Here is a tiny trained network, its code and every weight. The questions are about switching its units off for an input and a class, where a switched-off unit gives its printed mean instead of its output.

import numpy as np


def w(rows, s, z=0):
    codes = np.array(rows[::2]) - 128.0
    scale = np.full(codes.shape[1], s)
    scale[-1] = z or s
    return codes * scale


def norm(h):
    return h / np.sqrt((h * h).mean(-1, keepdims=True) + 1e-5)


def f(y):
    return np.maximum(y, 0)


def log_softmax(a):
    a = a - a.max(-1, keepdims=True)
    return a - np.log(np.exp(a).sum(-1, keepdims=True))


def net(x, mask):
    res = np.array(x, float).reshape(1, 6) / 4 @ E
    u = 0
    for l in range(3):
        y = f(norm(res) @ A[l][:, :-1].T + A[l][:, -1])
        res = res + np.where(mask[u : u + 4], y, B[l][:, -1]) @ B[l][:, :-1]
        u += 4
    return log_softmax(norm(res)[-1] @ U[:, :-1].T + U[:, -1])


A, B = {}, {}
E = w([
[137,107,26,10,30,190,97,93,174,86],'x0',
[118,106,189,188,73,59,159,101,165,39],'x1',
[96,108,196,206,185,149,99,48,124,96],'x2',
[227,81,104,68,190,2,32,192,3,74],'x3',
[105,167,194,111,118,68,15,67,179,149],'x4',
[113,29,172,148,80,114,184,43,118,174],'x5',
],0.0058)
A[0] = w([
[140,159,66,108,135,156,139,209,91,143,29],'0.n1',
[140,117,68,89,83,141,111,143,237,20,48],'0.n2',
[83,206,144,111,126,123,1,66,138,143,3],'0.n3',
[125,142,73,92,52,193,149,177,213,137,108],'0.n4',
],0.0097,0.003)
B[0] = w([
[157,167,136,164,174,80,144,191,110,124,215],'0.n1',
[52,127,121,138,162,92,118,124,97,2,238],'0.n2',
[154,151,168,126,201,138,59,146,223,110,212],'0.n3',
[98,76,64,80,69,152,146,117,156,164,255],'0.n4',
],0.0095,0.0064)
A[1] = w([
[108,135,213,253,111,186,184,56,151,139,97],'1.n1',
[176,106,173,82,138,78,72,95,120,136,134],'1.n2',
[91,175,137,137,142,176,162,163,177,124,5],'1.n3',
[156,159,171,127,145,134,69,75,174,125,6],'1.n4',
],0.012,0.0012)
B[1] = w([
[69,91,157,159,215,151,252,157,118,94,250],'1.n1',
[154,119,163,183,121,140,99,96,128,151,189],'1.n2',
[187,105,125,107,130,95,118,74,94,146,175],'1.n3',
[147,128,137,115,148,172,53,188,161,133,188],'1.n4',
],0.012,0.011)
A[2] = w([
[203,220,96,153,121,118,164,207,35,127,254],'2.n1',
[87,155,77,47,36,206,209,84,203,243,25],'2.n2',
[77,200,104,104,14,113,138,138,148,19,7],'2.n3',
[170,55,175,162,76,84,91,7,41,219,36],'2.n4',
],0.011,0.00086)
B[2] = w([
[141,160,71,3,134,130,141,176,128,175,254],'2.n1',
[211,222,89,198,72,215,154,91,204,231,254],'2.n2',
[98,110,133,125,102,112,95,18,73,68,239],'2.n3',
[114,86,179,186,41,51,119,154,91,155,187],'2.n4',
],0.012,0.0059)
U = w([
[126,73,188,154,68,61,108,166,97,164,42],'0',
[143,145,196,131,176,146,4,146,221,122,1],'1',
[131,163,76,131,58,204,165,70,197,172,200],'2',
[64,93,181,156,170,161,236,160,149,128,214],'3',
[151,145,71,24,117,95,144,198,90,168,226],'4',
[73,107,97,79,72,106,84,60,118,35,55],'5',
],0.011,0.00076)

Each question gives the input, the list of numbers given to net, and the class t.
The units are the neurons (one row each of A and B). Each row of codes is followed by its name. A weight is (code - 128) times the scale printed after its matrix; where a second scale follows, it is the last column's (A, B and U).
mask holds one flag per neuron, layer by layer. A switched-off neuron (its flag False) gives its mean, the last column of its row in B, instead of its output. The means were averaged over made-up inputs and are rounded, as every weight is.
A unit's drop is (log p(t) with every unit on - log p(t) with that unit switched off) / (log p(t) with every unit on - log p(t) with every unit switched off).
most important unit: the unit with the biggest drop
top k neurons: the k neurons with the biggest drops, biggest first
k most important neurons of layer l: the k neurons of layer l with the biggest drops, biggest first
drop of u: that unit's drop, to one decimal
input [-2,-5,-5,5,3,4], class 0: top neuron : (2.n4)
input [5,-7,5,-7,7,4], class 1: top 4 neurons : (0.n3 1.n4 2.n1 2.n3)
input [7,4,3,-4,7,-6], class 5: top 3 neurons : (0.n2 2.n3 0.n4)
input [5,-5,-2,3,-6,5], class 2: top 2 neurons : (0.n4 2.n2)
input [-1,-4,8,8,-6,1], class 0: top 4 neurons : (2.n4 1.n1 1.n2 0.n2)
input [8,-4,-1,-1,-3,-8], class 5: 2 most important neurons of layer 0 : (0.n2 0.n1)
input [-7,-4,-6,-7,-3,-6], class 2: top 3 neurons : (0.n4 2.n2 0.n2)
input [-1,-7,0,-2,-6,-4], class 4: top 2 neurons : (0.n1 2.n1)
input [5,-2,0,-3,6,3], class 1: top 2 neurons : (0.n3 1.n4)
input [-8,5,-5,7,4,-7], class 4: top 3 neurons : (2.n1 0.n3 1.n3)
input [-1,-8,8,-8,2,-8], class 1: 2 most important neurons of layer 1 : (1.n4 1.n3)
input [-5,4,0,3,-7,0], class 4: top 2 neurons : (2.n1 1.n1)
input [4,6,-6,-4,-7,-4], class 5: 2 most important neurons of layer 0 : (0.n2 0.n1)
input [-2,2,-3,-1,-8,-1], class 4: most important unit : 0.n1
input [-2,4,-4,2,1,-5], class 4: 2 most important neurons of layer 0 : (0.n4 0.n1)
input [-5,-7,6,6,3,3], class 0: 2 most important neurons of layer 1 : (1.n2 1.n1)
input [-3,0,1,-8,-8,-5], class 2: 3 most important neurons of layer 0 : (0.n4 0.n2 0.n3)
input [5,-1,-6,2,2,4], class 5: 2 most important neurons of layer 2 : (2.n3 2.n1)
input [-2,2,6,7,-7,-2], class 4: drop of 2.n1 : 0.6
input [-5,-7,5,8,1,8], class 0: most important unit : 2.n4
